Below are the code and all the weights of a small trained network. Each question names an input and a class and asks about switching units off, where a switched-off unit gives its printed mean instead of its output.

import numpy as np


def w(rows, s, z=0):
    codes = np.array(rows[::2]) - 128.0
    scale = np.full(codes.shape[1], s)
    scale[-1] = z or s
    return codes * scale


def f(y):
    return y / 2 * (1 + np.tanh(0.7978845608 * (y + 0.044715 * y**3)))


def log_softmax(a):
    a = a - a.max(-1, keepdims=True)
    return a - np.log(np.exp(a).sum(-1, keepdims=True))


def net(x, mask):
    res = np.array(x, float).reshape(1, 5) / 4 @ E
    y = f(res @ A[0][:, :-1].T + A[0][:, -1])
    res = res + np.where(mask, y, B[0][:, -1]) @ B[0][:, :-1]
    return log_softmax(res[-1] @ U[:, :-1].T + U[:, -1])


A, B = {}, {}
E = w([
[2,108,237,50,146,124,54,62,105,52,205,109],'x0',
[162,69,135,66,134,163,52,96,73,190,58,51],'x1',
[106,53,62,191,215,183,116,67,76,85,116,167],'x2',
[171,142,191,85,231,127,147,74,209,56,51,127],'x3',
[131,207,130,169,181,201,87,95,169,178,170,46],'x4',
],0.0094)
A[0] = w([
[142,26,123,104,78,161,93,99,90,189,17,41,158],'N1',
[122,212,137,184,169,219,63,109,142,145,190,57,20],'N2',
[2,94,232,81,159,88,91,87,86,90,221,97,1],'N3',
[74,167,102,210,123,115,242,145,167,63,192,176,240],'N4',
[139,207,250,48,72,102,106,180,185,199,146,103,134],'N5',
[90,30,127,83,78,72,115,166,87,65,73,180,45],'N6',
[54,92,60,139,24,150,85,154,66,173,220,101,26],'N7',
[155,135,195,73,201,135,142,75,210,70,46,129,23],'N8',
[72,65,95,155,212,220,78,104,135,128,143,191,113],'N9',
],0.0075,0.0026)
B[0] = w([
[74,170,161,116,124,124,47,99,238,202,199,92,227],'N1',
[240,247,212,120,150,62,71,255,50,41,68,204,194],'N2',
[204,119,75,232,129,59,169,95,200,210,74,60,251],'N3',
[94,134,163,135,178,103,52,72,228,153,183,95,226],'N4',
[69,31,15,63,72,150,96,146,136,33,81,175,235],'N5',
[225,194,214,95,114,75,63,235,93,63,71,154,198],'N6',
[156,10,182,116,187,213,223,204,135,79,244,80,223],'N7',
[120,94,132,21,191,188,253,148,121,128,198,89,224],'N8',
[43,32,17,106,119,114,86,231,140,61,133,199,194],'N9',
],0.008,0.013)
U = w([
[124,97,167,96,157,201,225,151,105,116,178,109,94],'0',
[180,165,188,113,127,91,85,169,82,92,108,180,133],'1',
[60,81,19,112,99,143,88,144,121,88,107,176,84],'2',
[201,120,47,179,123,108,170,131,155,213,88,106,198],'3',
[39,141,197,107,130,125,49,89,171,148,170,115,92],'4',
[117,119,128,125,111,145,111,93,123,131,130,141,247],'5',
[77,167,151,158,78,154,181,66,25,152,103,145,44],'6',
[83,154,147,159,93,148,185,83,7,162,94,136,46],'7',
],0.015,0.011)

Each question gives the input, the list of numbers given to net, and the class t.
The units are the neurons (one row each of A and B). Each row of codes is followed by its name. A weight is (code - 128) times the scale printed after its matrix; where a second scale follows, it is the last column's (A, B and U).
mask holds one flag per neuron, in row order. A switched-off neuron (its flag False) gives its mean, the last column of its row in B, instead of its output. The means were averaged over made-up inputs and are rounded, as every weight is.
A unit's drop is (log p(t) with every unit on - log p(t) with that unit switched off) / (log p(t) with every unit on - log p(t) with every unit switched off).
The circuit of an input: a set's keep is (log p(t) with only the set's units on - log p(t) with every unit switched off) / (log p(t) with every unit on - log p(t) with every unit switched off). Starting from all 9 units, units are removed one at a time, each time the one whose removal leaves the highest keep (on an exact tie, the one counted first), for as long as the keep stays at least 0.8.
circuit, biggest first: the units of the circuit, biggest drop first
k most important neurons: the k neurons with the biggest drops, biggest first
drop when u is switched off: that unit's drop, to one decimal
input [-7,8,2,0,6], class 4: circuit, biggest first	(N1)
input [-5,-8,0,8,-8], class 0: 3 most important neurons	(N8, N2, N1)
input [0,0,-6,6,-6], class 0: 3 most important neurons	(N8, N2, N9)
input [-5,2,-2,-1,5], class 1: circuit, biggest first	(N3, N2)
input [-2,8,-2,-2,-7], class 4: 2 most important neurons	(N1, N2)
input [-5,-4,-6,-7,-1], class 0: 3 most important neurons	(N7, N3, N9)
input [3,3,5,3,-5], class 1: 2 most important neurons	(N6, N5)
input [-5,3,6,4,-1], class 2: 2 most important neurons	(N3, N9)
input [-2,3,1,4,-1], class 0: 3 most important neurons	(N3, N4, N8)
input [0,4,-8,-8,8], class 0: 3 most important neurons	(N7, N6, N9)
input [1,-8,7,1,0], class 4: 2 most important neurons	(N4, N5)
input [8,-7,8,4,8], class 1: 2 most important neurons	(N2, N5)
input [4,7,4,-1,-6], class 4: 2 most important neurons	(N1, N2)
input [5,-3,-7,6,-1], class 2: most important neuron	(N5)
input [-1,-2,-8,-5,2], class 2: 2 most important neurons	(N5, N8)
input [4,4,8,-8,8], class 0: 2 most important neurons	(N7, N5)
input [8,6,-4,-2,-7], class 3: drop when N3 is switched off	1.5
input [2,4,0,-4,8], class 1: drop when N7 is switched off	0.0
input [-3,0,6,-4,2], class 2: drop when N3 is switched off	0.6
input [0,-7,3,3,-4], class 4: drop when N4 is switched off	0.9
input [5,6,-4,6,2], class 0: circuit, biggest first	(N8)
